Below is a small trained network, with its code and all its weights. Each question gives an input and a target symbol and asks what happens when units are switched off, that is, made to give their printed mean instead of their output.

import numpy as np


def w(rows, s, z=0):
    codes = np.array(rows[::2]) - 128.0
    scale = np.full(codes.shape[1], s)
    scale[-1] = z or s
    return codes * scale


def norm(h):
    return h / np.sqrt((h * h).mean(-1, keepdims=True) + 1e-5)


def f(y):
    return np.maximum(y, 0)


def softmax(a):
    e = np.exp(a - a.max(-1, keepdims=True))
    return e / e.sum(-1, keepdims=True)


def log_softmax(a):
    a = a - a.max(-1, keepdims=True)
    return a - np.log(np.exp(a).sum(-1, keepdims=True))


def net(x, mask):
    ids = ['αβγδεζηθλμξστφψω'.index(c) for c in x.split()]
    T = len(ids)
    res = E[ids] + P[:T]
    u = 0
    for l in range(2):
        q, k, v = (norm(res) @ M[l].T for M in (Q, K, V))
        z = softmax(np.where(np.tri(T) > 0, q @ k.T / 2**0.5, -1e9)) @ v
        res = res + np.where(mask[u], z, O[l][:, -1]) @ O[l][:, :-1]
        u += 1
        y = f(norm(res) @ A[l][:, :-1].T + A[l][:, -1])
        res = res + np.where(mask[u : u + 8], y, B[l][:, -1]) @ B[l][:, :-1]
        u += 8
    return log_softmax(norm(res)[-1] @ U[:, :-1].T + U[:, -1])


Q, K, V, O, A, B = {}, {}, {}, {}, {}, {}
E = w([
[161,189,121,146],'α',
[170,163,102,148],'β',
[139,144,127,146],'γ',
[147,174,156,130],'δ',
[158,168,174,139],'ε',
[138,135,141,140],'ζ',
[147,131,151,146],'η',
[167,99,166,160],'θ',
[4,183,60,143],'λ',
[126,54,159,156],'μ',
[170,98,155,162],'ξ',
[151,90,147,160],'σ',
[148,112,120,164],'τ',
[140,129,178,119],'φ',
[166,106,192,143],'ψ',
[179,140,161,144],'ω',
],0.02)
P = w([
[89,170,76,163],'0',
[147,132,234,133],'1',
[147,135,235,125],'2',
[142,145,235,125],'3',
[144,127,252,127],'4',
[140,123,233,127],'5',
[145,124,243,125],'6',
[139,127,236,128],'7',
[133,121,220,134],'8',
[134,118,234,138],'9',
[127,110,226,136],'10',
[129,129,238,123],'11',
[139,144,238,127],'12',
[135,142,229,121],'13',
],0.012)
Q[0] = w([
[127,115,97,151],'L0H0',
[120,184,251,166],'L0H0',
],0.017)
K[0] = w([
[151,138,161,116],'L0H0',
[6,170,75,196],'L0H0',
],0.016)
V[0] = w([
[10,240,224,118],'L0H0',
[46,128,46,100],'L0H0',
],0.013)
O[0] = w([
[92,117,133,3,253],'L0H0',
[7,91,113,153,134],'L0H0',
],0.017,0.012)
A[0] = w([
[170,166,193,52,215],'L0N0',
[124,171,194,150,33],'L0N1',
[122,51,45,75,82],'L0N2',
[192,104,104,176,23],'L0N3',
[148,161,121,168,92],'L0N4',
[142,199,40,120,1],'L0N5',
[139,35,42,87,93],'L0N6',
[114,247,92,115,168],'L0N7',
],0.014,0.0039)
B[0] = w([
[84,14,128,119,253],'L0N0',
[103,54,70,189,148],'L0N1',
[126,135,184,83,161],'L0N2',
[54,151,180,61,149],'L0N3',
[76,104,211,130,144],'L0N4',
[98,15,7,134,129],'L0N5',
[134,181,215,66,147],'L0N6',
[110,2,148,130,145],'L0N7',
],0.0093,0.013)
Q[1] = w([
[92,92,254,84],'L1H0',
[92,165,10,131],'L1H0',
],0.023)
K[1] = w([
[91,161,80,174],'L1H0',
[231,104,252,100],'L1H0',
],0.025)
V[1] = w([
[27,73,42,157],'L1H0',
[166,3,176,31],'L1H0',
],0.013)
O[1] = w([
[126,7,59,175,154],'L1H0',
[239,140,127,75,248],'L1H0',
],0.019,0.012)
A[1] = w([
[188,133,73,61,27],'L1N0',
[134,193,178,178,149],'L1N1',
[144,58,116,154,142],'L1N2',
[182,131,217,70,87],'L1N3',
[104,79,55,198,255],'L1N4',
[135,190,195,108,99],'L1N5',
[122,47,152,85,109],'L1N6',
[2,164,154,100,243],'L1N7',
],0.024,0.0064)
B[1] = w([
[107,94,194,184,202],'L1N0',
[80,101,181,57,165],'L1N1',
[111,198,75,117,186],'L1N2',
[100,139,89,212,249],'L1N3',
[198,198,169,117,187],'L1N4',
[76,191,80,112,174],'L1N5',
[66,127,99,99,254],'L1N6',
[84,7,144,99,227],'L1N7',
],0.019,0.016)
U = w([
[160,29,75,216,72],'α',
[103,168,117,192,219],'β',
[190,102,63,82,148],'γ',
[50,224,125,131,94],'δ',
[100,205,70,80,129],'ε',
[216,60,177,72,23],'ζ',
[145,155,175,3,1],'η',
[125,135,112,133,143],'θ',
[135,156,51,182,226],'λ',
[124,91,242,160,66],'μ',
[65,182,157,130,74],'ξ',
[85,115,107,232,138],'σ',
[38,151,35,184,104],'τ',
[167,182,158,89,229],'φ',
[203,87,138,173,209],'ψ',
[128,82,122,142,115],'ω',
],0.02,0.0082)

Each question gives the input, a string of symbols that net reads in full, and the target symbol t.
The units are the heads (2 rows each of Q, K, V and O) and the neurons (one row each of A and B). Each row of codes is followed by its name. A weight is (code - 128) times the scale printed after its matrix; where a second scale follows, it is the last column's (O, A, B and U).
mask holds one flag per unit, layer by layer, with each layer's heads first. A switched-off unit (its flag False) gives its mean, the last column of its rows in O or B, instead of its output. The means were averaged over made-up inputs and are rounded, as every weight is.
A unit's drop is (log p(t) with every unit on - log p(t) with that unit switched off) / (log p(t) with every unit on - log p(t) with every unit switched off).
The circuit of an input: a set's keep is (log p(t) with only the set's units on - log p(t) with every unit switched off) / (log p(t) with every unit on - log p(t) with every unit switched off). Starting from the 12 units with the biggest drops (on a tie, the unit counted first), units are removed one at a time, each time the one whose removal leaves the highest keep (on an exact tie, the one counted first), for as long as the keep stays at least 0.8.
circuit, biggest first: the units of the circuit, biggest drop first
unit that matters most: the unit with the biggest drop
k most important neurons: the k neurons with the biggest drops, biggest first
k most important neurons of layer l: the k neurons of layer l with the biggest drops, biggest first
input φ ζ ζ τ μ ζ η, target η: circuit, biggest first => L0H0
input ψ ω δ η ψ δ ε β ψ α ψ σ σ δ, target φ: circuit, biggest first => L1H0, L0H0
input μ σ σ σ σ σ θ γ ψ α, target β: circuit, biggest first => L0H0, L1N4, L0N0, L1H0
input μ τ α ω, target β: 2 most important neurons => L1N4, L1N2
input θ α φ, target δ: circuit, biggest first => L0H0, L1H0, L1N5
input σ η ε τ η η β ξ σ σ ω ω ω δ, target μ: 2 most important neurons => L0N0, L1N4
input η σ α ψ ψ θ ω ψ μ, target α: 2 most important neurons of layer 1 => L1N3, L1N0
input σ δ ψ ξ φ ζ, target μ: 2 most important neurons => L0N0, L1N4
input α δ ψ σ μ α ω β η σ ζ, target γ: 2 most important neurons of layer 0 => L0N7, L0N5
input σ θ σ θ φ η ω ψ ξ, target μ: circuit, biggest first => L1H0, L0H0, L1N4, L1N3
input ε η η ψ ε θ, target ζ: 3 most important neurons => L0N0, L1N0, L1N7
input η σ δ ε σ μ τ σ τ η, target α: circuit, biggest first => L1H0, L1N3, L1N1
input η ζ α ξ σ θ ξ σ σ σ ε α η ζ, target α: 2 most important neurons => L1N0, L1N3
input φ ω θ σ β σ ψ ψ γ, target η: most important neuron => L1N7
input α μ ψ ψ ψ ψ, target γ: 2 most important neurons of layer 1 => L1N2, L1N3
input τ θ η, target σ: 2 most important neurons => L0N0, L1N4
input γ β ψ ψ β ε σ ζ β α ω φ γ, target ε: 4 most important neurons => L1N4, L1N2, L1N3, L1N7
input ζ ζ σ η ψ θ θ, target τ: 2 most important neurons => L1N7, L1N2
input α δ α φ ε, target γ: 2 most important neurons => L1N3, L1N2
input ω θ ψ α η ψ φ μ ψ ω φ σ, target ψ: 2 most important neurons => L0N0, L1N3
input φ α α δ ζ μ β η τ ξ α ζ α, target η: 2 most important neurons of layer 1 => L1N7, L1N0
input γ η σ ψ ζ σ β σ σ α α ψ ψ, target ε: unit that matters most => L0H0
